The symbols move the objects like this.
dene ~ lade
dene % benu
dene $ meka
dene @ fave
dene § nuto
dene ! tolo
dunu ~ vebe
dunu % zuli
dunu $ gofo
dunu @ peki
dunu § fabu
dunu ! maza
kisa ~ zede
kisa % bupa
kisa $ nosa
kisa @ dodi
kisa § bide
kisa ! rere
refo ~ mumu
refo % vudo
refo $ leni
refo @ pebo
refo ! goto
suvi % bito
suvi $ vafa
suvi @ fade
suvi § rere
suvi ! noge
pivo ~ bole
pivo % dodi
pivo $ lolo
pivo @ bupa
pivo § fovu
pivo ! gala
tina ~ kara
tina % sudo
tina $ pori
tina @ noto
tina ! loro
miri % senu
miri $ bole
miri @ zefi
miri § lolo
miri ! tutu
bere ~ maza
bere % kori
bere $ dadi
bere @ mulu
bere ! sudo
nagi ~ vuse
nagi % dilo
nagi $ tobi
nagi @ mumu
nagi § vudo
nagi ! pete
noge % nunu
noge $ tezu
noge @ bami
noge § popa
noge ! tibo
dadi ~ vuno
dadi % goto
dadi $ bere
dadi @ pabe
dadi ! nuto
peki ~ voma
peki % dunu
peki $ dilo
peki @ tobi
peki § mudi
peki ! radi
nafa ~ gaki
nafa % mote
nafa $ tare
nafa @ liti
nafa § kara
nafa ! lolo
mote ~ rota
mote % fase
mote $ lade
mote @ nafa
mote § meka
mote ! rosu
mumu ~ rere
mumu % nagi
mumu $ zuli
mumu @ gofo
mumu § refo
mumu ! besa
fovu ~ pivo
fovu % tolo
fovu $ nada
fovu @ viru
fovu § tege
fovu ! dilo
guba % vafa
guba $ fade
guba @ tutu
guba § vebe
guba ! rira
nada ~ lolo
nada % puvi
nada $ fovu
nada @ reta
nada § loro
nada ! peki
kefi ~ liti
kefi % kara
kefi $ dafe
kefi @ rafe
kefi § noto
kefi ! reta
rosu ~ senu
rosu % nosa
rosu $ dodi
rosu @ lolo
rosu § puvi
rosu ! vebe
rafe ~ fase
rafe % kefi
rafe $ benu
rafe @ meka
rafe § pume
rafe ! lera
leni ~ zuli
leni % zere
leni $ refo
leni @ fabu
leni ! kori
poge % tutu
poge $ bito
poge @ vafa
poge § gove
poge ! peli
kapa ~ nunu
kapa % gevo
kapa $ ruma
kapa @ popa
kapa § pete
kapa ! lepo
fabu ~ dunu
fabu % leni
fabu $ pebo
fabu @ mudi
fabu ! bere
vebe ~ guba
vebe % repi
vebe $ vize
vebe @ voma
vebe § dunu
vebe ! fezo
benu ~ sido
benu % dafe
benu $ rafe
benu @ dene
benu § nena
benu ! bide
vafa % poge
vafa $ suvi
vafa @ guba
vafa § repi
vafa ! tezu
nuto ~ dene
nuto % nena
nuto $ sudo
nuto @ pori
nuto ! kimu
dilo ~ gala
dilo % gofo
dilo $ peki
dilo @ nagi
dilo § duzo
dilo ! ruzi
rira % tezu
rira $ bami
rira @ zero
rira § fezo
rira ! rota
peli % zero
peli $ nunu
peli @ tezu
peli § ruma
peli ! zovu
voma ~ tutu
voma % vebe
voma $ gala
voma @ gove
voma § peki
voma ! sova
pado ~ zika
pado % mulu
pado $ papa
pado @ kori
pado ! noto
tare ~ mana
tare % lade
tare $ nafa
tare @ lepo
tare § fave
tare ! pivo
bole % papi
bole $ miri
bole @ pove
bole § pivo
bole ! ziru
bigi ~ bami
bigi % popa
bigi $ fezo
bigi @ gevo
bigi § vuno
bigi ! lade
fave ~ tare
fave % dene
fave $ kara
fave @ dafe
fave § pori
fave ! fovu
tobi ~ gove
tobi % peki
tobi $ nagi
tobi @ zuli
tobi § zere
tobi ! zika
zere ~ tobi
zere % mudi
zere $ vudo
zere @ leni
zere ! pado
sova ~ zero
sova % fezo
sova $ gevo
sova @ ruma
sova § radi
sova ! nafa
papi % zede
papi $ senu
papi @ bole
papi § dodi
papi ! fade
tege ~ fovu
tege % kimu
tege $ loro
tege @ pedu
tege ! duzo
reta ~ migi
reta % nada
reta $ viru
reta @ lera
reta § kofo
reta ! tobi
loro ~ nada
loro % tadi
loro $ tege
loro @ kofo
loro ! mudi
dafe ~ lepo
dafe % fave
dafe $ kefi
dafe @ benu
dafe § pufo
dafe ! viru
meka ~ mote
meka % rafe
meka $ dene
meka @ kara
meka § sudo
meka ! puvi
pabe ~ ruzi
pabe % dadi
pabe $ mulu
pabe @ papa
pabe ! pori
viru ~ bupa
viru % fovu
viru $ reta
viru @ bide
viru § pedu
viru ! nagi
gala ~ ziru
gala % vize
gala $ voma
gala @ vuse
gala § dilo
gala ! gevo
radi ~ sova
radi % maza
radi $ ruzi
radi @ zika
radi § mulu
radi ! kara
fase ~ mati
fase % liti
fase $ sido
fase @ mote
fase § rafe
fase ! nosa
fade % suvi
fade $ guba
fade @ ziru
fade § vize
fade ! bami
kofo ~ reta
kofo % loro
kofo $ pedu
kofo @ zogu
kofo ! zere
rota % mati
rota $ selo
rota @ gaki
rota § mote
rota ! senu
ruzi ~ gevo
ruzi % vuno
ruzi $ radi
ruzi @ pete
ruzi § pabe
ruzi ! fave
tezu % peli
tezu $ noge
tezu @ rira
tezu § pena
tezu ! mati
dodi ~ papi
dodi % kisa
dodi $ rosu
dodi @ pivo
dodi § tolo
dodi ! vize
kori ~ nika
kori % pado
kori $ goto
kori @ bere
kori ! pume
bami % noge
bami $ rira
bami @ niba
bami § bigi
bami ! selo
bide ~ kisa
bide % viru
bide $ lera
bide @ tolo
bide § fole
bide ! mumu
rere ~ suvi
rere % vuse
rere $ repi
rere @ vize
rere § mumu
rere ! popa
pama % mana
pama $ zovu
pama @ tibo
pama § lepo
pama ! pove
tadi ~ puvi
tadi % zogu
tadi $ kimu
tadi @ loro
tadi ! fabu
pedu ~ viru
pedu % tege
pedu $ kofo
pedu @ fole
pedu ! vudo
selo % tibo
selo $ rota
selo @ mana
selo § lade
selo ! papi
pebo ~ gofo
pebo % refo
pebo $ fabu
pebo @ duzo
pebo ! dadi
lera ~ nosa
lera % reta
lera $ bide
lera @ puvi
lera § zogu
lera ! zuli
popa ~ noge
popa % kapa
popa $ pena
popa @ bigi
popa § besa
popa ! sido
mana % selo
mana $ gaki
mana @ pama
mana § tare
mana ! bole
liti ~ zovu
liti % nafa
liti $ lepo
liti @ fase
liti § kefi
liti ! migi
nade % zefi
nade $ zede
nade @ senu
nade § nosa
nade ! vafa
repi ~ vafa
repi % gove
repi $ rere
repi @ vebe
repi § zuli
repi ! pena
lepo ~ pama
lepo % tare
lepo $ liti
lepo @ sido
lepo § dafe
lepo ! bupa
sido ~ tibo
sido % lepo
sido $ fase
sido @ lade
sido § benu
sido ! kisa
mati % zovu
mati $ tibo
mati @ rota
mati § fase
mati ! nade
vuse ~ bito
vuse % gala
vuse $ gove
vuse @ rere
vuse § nagi
vuse ! kapa
gevo ~ niba
gevo % bigi
gevo $ sova
gevo @ kapa
gevo § ruzi
gevo ! tare
fole ~ bide
fole % pedu
fole $ zogu
fole @ kimu
fole ! refo
niba % bami
niba $ zero
niba @ nunu
niba § gevo
niba ! mana
zero % rira
zero $ niba
zero @ peli
zero § sova
zero ! gaki
puvi ~ rosu
puvi % lera
puvi $ tolo
puvi @ nada
puvi § tadi
puvi ! dunu
besa ~ popa
besa % pete
besa $ nika
besa @ vuno
besa § goto
besa ! benu
maza ~ fezo
maza % nika
maza $ vuno
maza @ radi
maza § bere
maza ! meka
goto ~ besa
goto % papa
goto $ kori
goto @ dadi
goto ! nena
ruma ~ peli
ruma % sova
ruma $ kapa
ruma @ pena
ruma § zika
ruma ! liti
tolo ~ dodi
tolo % bide
tolo $ puvi
tolo @ fovu
tolo § kimu
tolo ! gofo
zovu % gaki
zovu $ pama
zovu @ mati
zovu § liti
zovu ! zefi
ziru % fade
ziru $ tutu
ziru @ bito
ziru § gala
ziru ! niba
zogu ~ lera
zogu % kofo
zogu $ fole
zogu @ tadi
zogu ! leni
mudi ~ peki
mudi % fabu
mudi $ duzo
mudi @ zere
mudi ! mulu
tutu % guba
tutu $ ziru
tutu @ poge
tutu § voma
tutu ! zero
bupa ~ pove
bupa % pivo
bupa $ migi
bupa @ kisa
bupa § viru
bupa ! vuse
tibo % pama
tibo $ mati
tibo @ selo
tibo § sido
tibo ! zede
duzo ~ dilo
duzo % pebo
duzo $ mudi
duzo @ vudo
duzo ! pabe
migi ~ zefi
migi % lolo
migi $ bupa
migi @ nosa
migi § reta
migi ! gove
zede % pove
zede $ nade
zede @ papi
zede § kisa
zede ! suvi
nosa ~ nade
nosa % migi
nosa $ kisa
nosa @ rosu
nosa § lera
nosa ! repi
kimu ~ tolo
kimu % fole
kimu $ tadi
kimu @ tege
kimu ! pebo
gove ~ poge
gove % voma
gove $ vuse
gove @ repi
gove § tobi
gove ! ruma
pove % bole
pove $ zefi
pove @ zede
pove § bupa
pove ! bito
lade ~ selo
lade % sido
lade $ mote
lade @ tare
lade § dene
lade ! dodi
vuno ~ bigi
vuno % besa
vuno $ maza
vuno @ ruzi
vuno § dadi
vuno ! dene
sudo ~ meka
sudo % pume
sudo $ nuto
sudo @ tina
sudo ! tadi
pori ~ fave
pori % nuto
pori $ tina
pori @ pufo
pori ! tege
zika ~ ruma
zika % radi
zika $ pete
zika @ nika
zika § pado
zika ! kefi
papa ~ pete
papa % pabe
papa $ pado
papa @ goto
papa ! pufo
nika ~ pena
nika % zika
nika $ besa
nika @ maza
nika § kori
nika ! rafe
zefi % miri
zefi $ pove
zefi @ nade
zefi § migi
zefi ! poge
nunu % niba
nunu $ peli
nunu @ noge
nunu § kapa
nunu ! pama
senu % nade
senu $ papi
senu @ miri
senu § rosu
senu ! guba
fezo ~ rira
fezo % pena
fezo $ bigi
fezo @ sova
fezo § maza
fezo ! mote
bito % ziru
bito $ poge
bito @ suvi
bito § vuse
bito ! nunu
zuli ~ repi
zuli % tobi
zuli $ mumu
zuli @ dunu
zuli § leni
zuli ! nika
gaki % rota
gaki $ mana
gaki @ zovu
gaki § nafa
gaki ! miri
mulu ~ radi
mulu % bere
mulu $ pabe
mulu @ pado
mulu ! tina
gofo ~ vize
gofo % mumu
gofo $ dunu
gofo @ dilo
gofo § pebo
gofo ! vuno
pufo ~ dafe
pufo % pori
pufo $ noto
pufo @ nena
pufo ! pedu
noto ~ kefi
noto % tina
noto $ pufo
noto @ pume
noto ! kofo
kara ~ nafa
kara % meka
kara $ fave
kara @ kefi
kara § tina
kara ! nada
lolo ~ miri
lolo % rosu
lolo $ pivo
lolo @ migi
lolo § nada
lolo ! voma
pume ~ rafe
pume % noto
pume $ nena
pume @ sudo
pume ! zogu
pete ~ kapa
pete % ruzi
pete $ zika
pete @ besa
pete § papa
pete ! dafe
vudo ~ nagi
vudo % duzo
vudo $ zere
vudo @ refo
vudo ! papa
nena ~ benu
nena % pufo
nena $ pume
nena @ nuto
nena ! fole
vize ~ fade
vize % rere
vize $ vebe
vize @ gala
vize § gofo
vize ! bigi
pena ~ tezu
pena % ruma
pena $ popa
pena @ fezo
pena § nika
pena ! fase

The rows follow the links: the fewer symbols apart two objects are, the more alike their rows tend to be.

Each row is also shifted at random along 2 hidden directions that mean nothing.

Name the object of each row.
-40 -26 32 17 -14 8 12 -2 -3 2 -28 -4 -3 17 -5 24 -23 4 4 -1 -3 23 25 -2 -19 -24 -27 -1 12 6 4 11 -18; object suvi
15 0 3 6 -7 -2 -6 8 7 -3 18 -8 -6 3 -7 17 -8 -2 3 -13 -21 32 2 -28 11 15 -13 10 -1 -4 -11 -29 -13; object ruma
-18 25 7 -3 -8 -12 -22 14 11 9 4 -4 -10 10 0 17 22 -2 16 13 4 13 11 3 -34 13 -7 2 -12 20 -19 -11 27; object rosu
-33 6 -6 21 -2 11 4 -4 0 5 35 -15 5 12 14 24 9 10 -30 -23 5 16 -13 7 16 17 2 -9 -15 -14 -1 -25 -13; object mulu
-4 -18 -12 14 -2 -7 0 16 6 15 -1 21 -5 28 -18 22 -28 -9 -4 2 -21 5 -1 -36 -2 13 -22 13 3 28 6 0 3; object poge
0 -35 13 -23 -11 -2 6 -13 -10 1 -13 -22 19 -12 7 2 -3 6 -6 -3 9 18 1 13 -7 -25 29 -15 5 -10 -14 10 -11; object benu
1 36 6 17 3 -19 -10 -1 38 -16 -28 7 -8 -33 20 9 -15 -20 25 5 -9 5 35 2 0 -1 -23 5 -18 -37 19 4 23; object pama
23 -4 -12 24 17 -7 2 23 -15 6 -12 14 3 20 -14 -38 -11 -2 20 -4 -7 -5 -10 -33 -20 7 -5 14 12 26 -2 20 -7; object vafa
-8 -12 8 10 -6 -21 -27 6 3 16 -7 -17 2 -7 -6 15 10 -5 2 19 1 28 -11 -18 -33 -11 -4 11 14 23 -12 -13 4; object nosa
18 2 -3 -20 -12 10 -1 -17 7 -9 -14 3 -4 0 -21 -12 17 -9 20 0 23 -12 1 14 -13 -5 11 -16 10 8 6 -4 23; object lade
13 13 -11 -28 20 -28 -13 1 18 22 -2 2 9 -10 13 11 1 0 -12 17 -3 -7 -18 -24 9 -7 3 12 -8 9 -8 -7 10; object reta
-17 6 13 -40 2 28 27 -10 -2 -1 -18 -10 -9 6 6 13 3 10 -4 10 4 1 11 20 -3 -8 -25 -13 -7 4 -9 8 -25; object gofo
10 6 -33 2 -1 -7 -14 1 -12 11 33 11 20 10 -18 -21 6 14 -30 -19 9 -38 -38 -5 17 3 33 1 -1 6 8 -7 17; object tina
-12 20 -10 -12 21 -4 3 14 -24 6 3 -7 -12 3 -7 2 9 14 -5 -7 -3 0 -36 -11 20 16 -4 11 -26 16 -12 5 -14; object peki
18 -46 8 8 -13 -5 8 -19 -6 0 -16 10 12 10 -7 -20 -18 1 9 -9 11 -1 12 6 -8 -13 35 -2 29 -6 8 17 10; object tibo
-3 -8 19 -24 6 -9 8 -14 -1 12 -23 -10 13 -20 33 8 13 -2 -11 17 3 2 -3 18 -17 -28 -3 -10 5 -1 -6 23 -8; object bide
7 -6 5 -30 1 24 25 -8 -4 -14 5 -5 2 5 -3 -10 0 12 10 -10 1 -10 19 18 13 0 13 -34 6 5 -3 -1 -13; object vuno
8 -29 15 8 -8 6 14 -4 -20 -1 -19 -6 -8 -2 -4 -2 7 2 -6 12 1 10 9 0 -6 -10 -13 16 33 23 -4 15 -20; object rere
-6 -5 7 -4 -28 0 -15 -12 -13 -7 -12 7 -27 -19 -26 3 8 -7 1 2 14 0 0 26 0 -22 -9 7 -4 15 -8 8 8; object pivo
-7 -10 2 -11 -12 16 -17 15 -30 17 8 8 -20 22 -30 22 3 1 -12 -1 -2 -2 -20 -9 -2 2 -4 16 -2 28 -20 -18 7; object voma
-1 23 10 6 -4 21 -1 17 7 2 20 -18 -3 17 0 6 12 -6 22 -14 -1 38 12 -2 -11 20 -12 -22 -10 18 -19 -28 -1; object fezo
-6 -20 18 -30 -27 12 10 -25 -1 -2 3 -7 3 5 -7 13 -10 18 0 -11 10 -6 3 26 -5 -17 43 -34 21 -7 -16 -4 -5; object dene
-14 13 8 9 -15 12 17 4 11 -16 -15 2 5 10 2 -8 -4 -4 36 -11 6 9 39 27 -1 11 -18 -14 -5 -17 4 0 -7; object bami
-17 19 6 -3 1 2 -6 19 -8 9 14 -10 -14 -4 11 15 7 2 2 -29 -12 28 -3 0 19 1 4 -8 -34 -8 -17 -18 -13; object radi
-43 37 -10 17 14 2 6 12 -16 4 23 -13 -5 -1 20 19 28 18 -28 -2 1 5 -10 2 5 16 -29 4 -34 -5 3 -10 -21; object mudi
-30 -17 -7 0 -15 10 23 -11 6 -12 15 -15 -3 0 22 37 -6 10 -26 18 -8 1 1 6 19 -4 -22 9 7 -15 6 -9 -33; object vudo
-36 -9 15 5 -24 19 10 -19 2 -14 -5 -13 -26 -14 2 31 2 -19 17 -25 -1 36 26 17 13 -7 -37 1 -20 -35 -8 -12 -19; object gevo
10 56 2 -7 21 -11 -6 11 17 2 5 -18 2 -13 22 -9 26 6 30 1 9 8 5 0 -14 16 19 -25 -27 -13 2 -11 18; object meka
-67 -14 32 -25 -35 7 -4 -17 19 2 -18 -1 -6 28 1 58 -14 3 5 10 5 18 22 20 -25 -6 -3 -24 6 7 7 -11 -3; object papi
16 -23 -5 15 -8 21 20 -2 -12 -15 14 0 21 -11 15 -36 6 11 -15 1 9 -12 -2 3 16 -14 14 -2 24 -10 12 17 -18; object goto
-16 -9 0 -26 5 -20 -18 6 -16 25 14 -6 -9 11 -11 22 1 -1 -21 -6 4 -7 -30 2 8 4 16 -5 -20 15 -18 -2 17; object nada
16 -27 -14 11 3 -16 -18 16 -13 16 -7 12 15 27 -18 -27 -11 1 -2 2 2 -11 -18 -18 -28 3 24 14 26 30 -4 20 13; object nade
-50 -35 30 10 -29 24 0 -5 -4 -3 -4 1 -28 12 -18 33 -24 -9 -1 -35 -5 25 21 15 2 -9 -10 -8 -9 -12 6 -11 -12; object niba
3 17 12 14 -5 5 -6 9 -9 -5 21 -11 -10 7 -14 3 16 -3 8 -24 -7 24 -8 -9 1 20 -19 11 -31 -8 -26 -15 2; object sova
12 6 13 32 11 -9 -10 15 -6 1 -6 0 14 9 -12 -31 -9 -5 13 -23 -15 16 9 -16 -21 5 2 10 -4 4 -2 5 2; object tezu
8 14 -5 0 -2 -7 -21 3 16 -3 9 13 6 18 -11 -7 2 -6 27 -1 4 5 11 -6 -27 16 20 -10 -8 13 6 -8 25; object rota
36 26 -8 -10 6 -20 0 -3 23 -16 -16 11 -14 -43 4 -5 1 -16 17 32 3 -4 7 -1 -9 -6 -29 22 1 -7 4 14 33; object bupa

The symbols that take the first to the second take the third to the fourth, perhaps in another order. What is the fourth?
Answer with the object's name.
-20 -17 10 -7 -16 27 -1 7 -14 15 11 -4 -12 44 -23 28 10 6 -2 6 -8 13 -3 4 -16 14 3 -17 13 50 -26 -16 -12
: -5 1 12 -17 10 8 13 8 -8 11 -20 -20 -5 -12 31 6 1 6 -6 8 1 15 10 6 0 -12 -23 12 12 -3 3 17 -32
:: 23 -19 -17 -7 9 -18 -29 9 0 16 4 6 3 7 -19 14 -4 -3 -3 19 -12 -5 -19 -21 1 6 9 12 11 17 1 -21 19
: fovu

7 -6 -18 -25 12 -14 -18 4 -27 20 6 7 4 -1 -23 -6 3 1 -22 2 6 -28 -38 1 6 -2 32 4 -3 25 -11 12 23
: -43 -15 17 -30 -13 14 7 -8 -12 11 -13 -7 -23 -6 9 38 -2 -3 -15 -4 11 14 -1 19 19 -5 -30 7 -13 -9 -4 4 -26
:: -13 9 5 30 3 7 -6 16 -4 2 -1 4 -1 12 -22 1 -7 -10 11 -25 -16 16 2 -10 6 5 0 9 -27 -11 -8 -5 4
: mana

19 39 0 -12 14 14 12 23 -1 3 23 -6 1 5 -2 -19 19 14 18 -3 -2 -6 1 -7 -6 28 13 -22 -6 8 -11 0 -7
: 22 36 8 18 4 17 -4 17 10 -9 8 6 1 16 -18 -28 22 -2 32 -6 -2 14 6 -6 -8 26 -4 -10 -12 15 -12 -12 3
:: 11 -11 -10 -5 19 8 4 18 -15 20 1 -14 9 14 2 -12 -4 20 -13 5 -5 -10 -19 -28 -1 -9 4 -1 7 26 -11 11 -26
: repi

-29 33 -7 -20 14 -23 -8 15 2 13 1 -12 -11 -18 13 17 12 -4 -6 -3 2 8 -15 2 -4 6 -5 1 -33 0 -13 -12 5
: -23 -21 3 -37 -16 -3 3 -12 -13 5 -8 0 -14 -8 -3 23 1 9 -18 -7 7 -13 -24 27 22 -14 9 -1 -7 -1 -12 11 2
:: 15 -12 5 1 10 -18 -6 8 2 20 8 -25 23 -5 12 -5 5 -1 -4 -11 1 12 -16 -7 -18 -9 36 -5 7 0 -16 -7 1
: benu

51 -2 -15 0 -15 0 -10 -19 -11 -23 -11 17 -11 -21 -31 -37 18 -12 21 -10 12 -24 -12 14 20 -13 13 12 -8 -13 -7 10 27
: 0 -35 0 -34 -26 20 14 -19 -3 -3 0 -4 21 0 -5 6 -1 8 0 -5 5 -11 4 24 10 -7 47 -36 27 4 -2 0 -1
:: 11 3 1 -4 1 9 -1 0 -20 -12 -18 22 -25 -16 -15 -19 10 -7 12 3 8 -19 2 11 20 -12 -35 18 -10 4 2 18 -6
: gofo

10 -4 -13 -31 15 -12 -13 10 -13 15 11 11 4 -1 -10 -9 3 6 -17 -6 13 -22 -37 -2 15 5 21 1 -11 20 -15 8 23
: -3 44 19 -10 20 -5 23 2 12 -4 -21 -26 -4 -26 45 -7 4 4 18 5 -4 26 29 15 1 -17 -51 9 -11 -23 6 24 -30
:: -12 -45 8 -11 -28 6 -6 -16 -10 8 -18 -14 3 -8 -8 22 0 -6 -12 11 6 5 -6 13 -24 -33 2 9 29 17 -11 2 3
: voma

-4 0 19 32 -5 2 5 15 3 4 10 -28 6 0 9 13 12 0 19 -9 -9 41 12 -19 -16 3 -10 -1 0 -4 -22 -19 -18
: 28 -10 -5 17 -8 -7 -14 3 -9 6 4 -13 23 -5 -5 -20 8 -5 6 -3 1 14 -19 -27 -15 -3 38 6 11 19 -22 -13 19
:: 37 42 -24 16 24 -8 0 10 9 -16 23 11 23 2 3 -44 30 4 3 3 8 -33 -5 -1 -6 19 24 -12 -13 -8 9 -3 26
: tadi

-7 -2 13 8 -26 24 3 -19 -6 -11 0 -4 -21 -17 -19 15 5 -12 2 -21 4 17 17 17 18 -10 -29 7 -14 -19 -5 -12 -6
: 44 -7 -1 -9 -12 -6 -1 -17 8 -13 -6 9 -3 -31 -6 -10 0 -15 14 9 -2 -6 16 6 11 -13 -3 10 15 -15 10 -2 24
:: 12 -3 0 -7 -3 -16 -7 0 1 -1 -39 20 -6 -16 5 -2 -18 -18 10 12 -10 -13 6 0 4 -4 -21 17 11 -2 25 10 27
: suvi

-53 -26 15 18 -11 -4 -9 16 -5 15 -13 -13 -5 26 -2 33 -19 1 -1 -1 -26 29 6 -22 -20 5 -10 -1 7 21 -10 -7 -20
: 29 14 -17 5 15 -7 -13 17 -4 1 8 12 -9 -5 -5 -2 -7 -6 5 13 -18 13 -17 -29 5 20 -30 22 -1 23 -9 -11 5
:: 36 -19 -5 19 3 -17 -14 8 -7 7 -7 14 25 16 -24 -25 -16 -3 4 -23 -11 -5 -10 -15 -13 -2 49 1 15 21 11 6 16
: liti

29 10 6 9 6 -4 19 -12 13 -18 -11 12 2 -13 6 -23 -26 -3 27 -13 -12 6 24 -7 10 5 -27 7 -3 -26 25 14 2
: -37 20 10 19 -8 8 -11 12 -1 12 -2 4 -11 12 -1 13 -10 -3 7 -38 -16 32 14 -5 10 9 -12 -2 -37 -25 -1 -20 13
:: -41 -24 15 -32 -29 -8 -1 -24 4 6 -1 -14 -11 -18 7 44 -2 6 -12 -22 4 24 7 34 9 -19 18 -12 -18 -37 -8 -13 -10
: meka

6 29 -10 13 20 -38 -12 7 18 6 -16 15 -2 2 17 0 -10 -21 20 15 -14 -10 6 -26 3 6 -19 14 -11 3 14 11 35
: 10 -24 -14 -16 -14 3 -15 -21 -16 7 -5 11 -9 -1 -23 0 7 -1 -8 -1 16 -22 -8 27 3 -13 2 22 10 6 -11 2 25
:: -51 0 13 0 -16 -4 -15 14 5 11 -11 3 -8 27 -12 35 -3 2 8 6 -9 8 12 1 -30 11 13 -14 -7 18 -5 -6 7
: kisa

-9 -37 19 7 -16 -4 -9 -11 -4 -3 -34 11 0 9 -7 2 -16 -4 -3 4 0 5 8 9 -17 -15 2 1 25 17 10 17 5
: -7 10 -7 -3 0 -11 -26 12 -1 10 -13 23 2 24 -20 -3 4 3 22 11 0 -11 3 -8 -25 22 13 -16 10 31 4 9 29
:: -5 -22 11 -19 -20 36 12 -8 -17 -9 -7 8 -3 22 -32 13 -1 3 -3 7 2 -5 12 12 -3 -7 -11 -9 28 27 -9 2 -11
: voma

-15 25 7 -33 4 -10 -5 6 4 11 -3 -11 -2 16 15 21 15 9 1 17 8 -5 -14 -3 -20 12 11 -13 -11 13 -20 -3 13
: 1 20 2 -29 10 12 13 1 -14 1 -21 6 -27 -17 1 -8 4 9 -5 2 11 -10 -6 21 23 -7 -15 7 -22 -20 9 14 -14
:: 8 41 29 -2 -14 26 12 8 18 -14 -19 -17 -19 -11 14 -7 21 -18 38 0 4 27 32 12 -10 10 -30 -3 -18 -19 2 -6 -4
: nafa

-24 2 6 -15 -21 8 1 -3 5 -13 -23 15 -14 12 -5 7 -6 -7 15 13 11 -17 15 9 -18 1 -4 0 6 11 5 13 22
: 15 13 -10 28 25 -3 1 28 -20 5 -17 8 4 23 -9 -36 -16 -9 13 11 -5 1 -2 -29 -17 13 -10 15 10 27 7 24 5
:: -7 -12 13 2 -20 5 -27 -3 5 -1 16 -6 2 16 -20 21 7 -2 10 -8 4 13 7 5 -22 4 28 -14 2 21 -29 -33 5
: kisa

-8 7 10 30 18 1 -6 27 -1 17 -21 4 7 16 2 -2 -11 -2 16 0 -4 11 8 -21 -16 -3 -16 15 -1 16 11 8 -3
: 11 37 -10 7 1 -15 -15 14 3 -11 -4 17 8 16 -12 -34 0 -9 35 -4 4 -1 15 -11 -15 24 17 -15 -16 0 3 7 30
:: -6 -29 1 9 -6 -2 5 2 -3 -3 -22 24 -3 8 -13 12 -26 -7 0 17 -6 -13 16 -12 20 -5 -24 13 17 7 13 12 -7
: tibo

2 -2 -7 14 13 5 7 5 -11 -15 -31 10 3 11 -5 -37 -15 -12 14 6 -3 -15 18 -4 -8 -4 -22 12 11 8 17 38 -3
: 5 24 7 2 9 12 14 -5 -2 -13 -23 24 -13 10 -11 -18 3 3 32 9 5 -13 28 5 -13 6 -31 0 2 12 19 31 5
:: 3 28 -4 -9 10 -25 -18 1 -4 12 11 0 -1 -9 6 -6 8 -11 -1 -20 12 -1 -19 0 12 13 21 -4 -34 -16 -15 -15 14
: kefi

0 -27 2 4 -20 -6 -3 -16 14 -10 -16 13 3 0 -8 17 -32 -11 5 3 -6 10 20 2 6 -11 16 -1 9 -13 19 -12 14
: 8 -20 14 18 -2 -9 -3 2 -8 -7 -31 12 2 1 -6 -16 -13 -10 17 11 -1 -4 7 7 -18 -18 8 11 28 11 16 29 8
:: 31 24 -12 0 -2 -16 -16 9 15 8 11 -2 -2 -19 -5 6 -5 -15 12 -6 -10 17 -5 -23 -3 13 -5 7 -16 -10 -10 -18 28
: nosa

25 -6 -6 2 -7 9 15 -15 2 -19 11 14 18 -3 2 -27 4 7 -15 4 25 -42 1 22 0 0 40 -16 21 -9 18 13 16
: -17 7 0 -10 -7 -2 8 -17 17 -14 5 -9 -2 -25 20 -5 23 -4 -7 -4 14 -10 0 25 15 -10 0 1 -21 -49 11 5 5
:: -25 10 -1 17 -7 -21 -23 4 9 6 -5 20 -10 11 -13 8 -11 -15 8 -19 2 11 -4 -2 -6 7 11 -1 -24 -8 5 -13 22
: zovu

-4 33 -10 21 16 14 8 6 7 -9 24 -10 10 17 4 -23 24 12 -4 -7 2 -13 0 -14 2 17 5 -22 -1 3 7 -4 -5
: -4 -6 2 18 4 15 16 -10 -3 -17 6 -15 21 -9 15 -9 6 16 -7 0 2 0 5 2 0 -16 -6 -9 12 -21 9 8 -31
:: 12 -19 -2 0 -11 27 19 -6 -4 -23 14 4 9 18 -15 -22 5 21 -9 -3 23 -26 5 27 6 1 16 -19 22 1 1 7 -13
: kori

